Here is a tiny trained network, its code and every weight. The questions are about switching its units off for an input and a target symbol, where a switched-off unit gives its printed mean instead of its output.

import numpy as np


def w(rows, s, z=0):
    codes = np.array(rows[::2]) - 128.0
    scale = np.full(codes.shape[1], s)
    scale[-1] = z or s
    return codes * scale


def f(y):
    return np.maximum(y, 0)


def softmax(a):
    e = np.exp(a - a.max(-1, keepdims=True))
    return e / e.sum(-1, keepdims=True)


def log_softmax(a):
    a = a - a.max(-1, keepdims=True)
    return a - np.log(np.exp(a).sum(-1, keepdims=True))


def net(x, mask):
    ids = ['βζηλμσψω'.index(c) for c in x.split()]
    T = len(ids)
    res = E[ids] + P[:T]
    r = res
    for j in range(3):
        rows = slice(3 * j, 3 * j + 3)
        q, k, v = (r @ M[0][rows].T for M in (Q, K, V))
        z = softmax(np.where(np.tri(T) > 0, q @ k.T / 3**0.5, -1e9)) @ v
        o = O[0][rows]
        res = res + np.where(mask[j], z, o[:, -1]) @ o[:, :-1]
    y = f(res @ A[0][:, :-1].T + A[0][:, -1])
    res = res + np.where(mask[3:19], y, B[0][:, -1]) @ B[0][:, :-1]
    return log_softmax(res[-1] @ U[:, :-1].T + U[:, -1])


Q, K, V, O, A, B = {}, {}, {}, {}, {}, {}
E = w([
[18,229,200,157],'β',
[151,249,124,67],'ζ',
[236,18,230,69],'η',
[124,129,41,97],'λ',
[162,183,16,103],'μ',
[78,60,69,85],'σ',
[96,174,187,55],'ψ',
[102,90,59,88],'ω',
],0.013)
P = w([
[186,153,183,254],'0',
[86,130,136,60],'1',
[98,129,135,52],'2',
[111,130,132,53],'3',
[113,130,129,54],'4',
[117,132,129,54],'5',
[126,138,128,53],'6',
[125,139,127,56],'7',
[130,142,128,56],'8',
[146,147,125,51],'9',
[150,153,124,55],'10',
[153,159,124,52],'11',
[162,164,124,46],'12',
[178,170,118,42],'13',
],0.0096)
Q[0] = w([
[134,161,174,127],'head 1',
[75,132,103,146],'head 1',
[133,164,178,151],'head 1',
[80,159,162,213],'head 2',
[134,109,101,174],'head 2',
[159,74,76,120],'head 2',
[138,118,104,150],'head 3',
[130,118,139,173],'head 3',
[128,160,125,4],'head 3',
],0.017)
K[0] = w([
[203,109,149,104],'head 1',
[82,119,130,96],'head 1',
[232,67,176,80],'head 1',
[105,141,90,63],'head 2',
[168,128,139,65],'head 2',
[183,85,133,148],'head 2',
[76,139,82,116],'head 3',
[99,129,77,92],'head 3',
[160,135,246,194],'head 3',
],0.013)
V[0] = w([
[221,94,133,170],'head 1',
[43,179,42,64],'head 1',
[159,137,11,221],'head 1',
[207,216,73,136],'head 2',
[1,244,70,137],'head 2',
[74,159,50,248],'head 2',
[109,212,119,201],'head 3',
[199,210,55,85],'head 3',
[5,178,117,126],'head 3',
],0.0087)
O[0] = w([
[177,72,73,84,123],'head 1',
[12,132,156,203,134],'head 1',
[61,117,123,24,40],'head 1',
[8,178,119,34,164],'head 2',
[34,174,148,209,92],'head 2',
[8,31,59,176,80],'head 2',
[130,172,247,198,68],'head 3',
[2,164,149,96,125],'head 3',
[99,96,199,228,1],'head 3',
],0.0072,0.0089)
A[0] = w([
[104,167,113,119,173],'neuron 1',
[207,158,168,231,101],'neuron 2',
[148,186,56,139,96],'neuron 3',
[96,108,182,42,142],'neuron 4',
[191,52,193,78,3],'neuron 5',
[99,178,84,193,139],'neuron 6',
[114,47,217,254,71],'neuron 7',
[159,75,165,67,130],'neuron 8',
[147,91,150,82,139],'neuron 9',
[163,143,131,116,2],'neuron 10',
[154,120,81,105,142],'neuron 11',
[73,49,32,123,214],'neuron 12',
[53,124,183,174,92],'neuron 13',
[9,82,227,182,156],'neuron 14',
[154,100,39,136,101],'neuron 15',
[97,146,65,143,52],'neuron 16',
],0.0082,0.0068)
B[0] = w([
[81,72,157,142,200],'neuron 1',
[175,81,126,83,144],'neuron 2',
[126,111,147,154,215],'neuron 3',
[165,124,156,105,207],'neuron 4',
[63,144,127,141,209],'neuron 5',
[35,150,88,121,171],'neuron 6',
[52,254,60,68,145],'neuron 7',
[120,164,120,134,233],'neuron 8',
[112,161,88,142,209],'neuron 9',
[50,107,133,139,160],'neuron 10',
[108,121,112,180,252],'neuron 11',
[145,50,141,128,201],'neuron 12',
[177,103,105,121,186],'neuron 13',
[227,93,116,175,221],'neuron 14',
[90,100,194,140,223],'neuron 15',
[15,88,126,85,142],'neuron 16',
],0.0088,0.011)
U = w([
[144,146,122,200,238],'β',
[50,198,237,56,131],'ζ',
[179,135,116,86,118],'η',
[95,83,141,129,114],'λ',
[37,121,127,88,2],'μ',
[186,53,135,184,74],'σ',
[212,102,255,145,159],'ψ',
[145,70,154,151,112],'ω',
],0.0092,0.0034)

Each question gives the input, a string of symbols that net reads in full, and the target symbol t.
The units are the heads (3 rows each of Q, K, V and O) and the neurons (one row each of A and B). Each row of codes is followed by its name. A weight is (code - 128) times the scale printed after its matrix; where a second scale follows, it is the last column's (O, A, B and U).
mask holds one flag per unit, heads first, then neurons. A switched-off unit (its flag False) gives its mean, the last column of its rows in O or B, instead of its output. The means were averaged over made-up inputs and are rounded, as every weight is.
A unit's drop is (log p(t) with every unit on - log p(t) with that unit switched off) / (log p(t) with every unit on - log p(t) with every unit switched off).
The circuit of an input: a set's keep is (log p(t) with only the set's units on - log p(t) with every unit switched off) / (log p(t) with every unit on - log p(t) with every unit switched off). Starting from the 12 units with the biggest drops (on a tie, the unit counted first), units are removed one at a time, each time the one whose removal leaves the highest keep (on an exact tie, the one counted first), for as long as the keep stays at least 0.8.
circuit, biggest first: the units of the circuit, biggest drop first
most important unit: the unit with the biggest drop
heads that matter: for each layer, one digit per head in row order, 1 if its drop is at least 0.15 and else 0, layers parted by /
input η ζ ζ λ μ η λ λ η ψ β, target η: circuit, biggest first => (head 1)
input ψ ω β ψ ζ λ ζ λ λ, target β: heads that matter => 111
input μ β ζ ψ ζ σ, target β: circuit, biggest first => (neuron 14; head 3; head 1; neuron 7)
input β λ ζ μ β ψ β ζ ψ β μ, target β: circuit, biggest first => (head 3; neuron 14; neuron 7; head 2)
input η β η μ η ψ ζ λ μ η λ μ β, target β: circuit, biggest first => (head 1; head 2)
input λ μ σ ω η ψ β λ η, target η: heads that matter => 000
input β μ η ζ β ψ ζ σ μ μ μ ω, target β: circuit, biggest first => (head 3; neuron 7; neuron 14; head 2)
input ψ ζ ζ ζ ζ η μ μ ζ ζ, target ψ: circuit, biggest first => (head 3; head 1)
input β λ ψ ζ ψ ζ, target β: heads that matter => 011
input ψ ζ ω ζ ζ ζ λ ζ μ ψ μ ζ ω ζ, target ζ: circuit, biggest first => (head 1; neuron 14)
input ψ ζ ζ ζ ζ η σ, target ψ: circuit, biggest first => (head 3; head 2)
input σ η ψ ζ β λ, target σ: heads that matter => 011
input β β ω ζ ζ ω η, target β: circuit, biggest first => (neuron 7; head 2; neuron 14; head 3)
input σ ζ σ ω σ, target σ: most important unit => head 3
input μ μ β ζ ψ β σ, target β: heads that matter => 101
input μ β ω η, target μ: heads that matter => 110
input μ λ μ β β ζ η ζ, target μ: circuit, biggest first => (head 2; head 3)
input μ ζ ζ β η ζ μ σ σ μ μ, target μ: heads that matter => 100
input β η ω β β ω, target β: circuit, biggest first => (neuron 7; head 3; neuron 14; head 2)
input ζ ζ σ, target σ: heads that matter => 111
input ζ σ ζ ψ ζ μ ζ ω ψ ζ ζ ζ, target ζ: heads that matter => 000
input β ζ λ ζ μ, target β: circuit, biggest first => (head 3; head 2; neuron 14; neuron 7)
input ψ λ η ζ β σ, target ψ: circuit, biggest first => (head 2; head 3)
input ζ ω ζ ζ μ ζ λ ψ ζ ψ μ λ ζ μ, target ζ: heads that matter => 001
input ζ η μ ω, target ζ: heads that matter => 111
input μ β η λ ψ λ λ ω λ ψ ζ ζ λ, target μ: most important unit => head 1
input ζ σ ψ ζ β ζ λ β ψ η, target ζ: most important unit => neuron 14
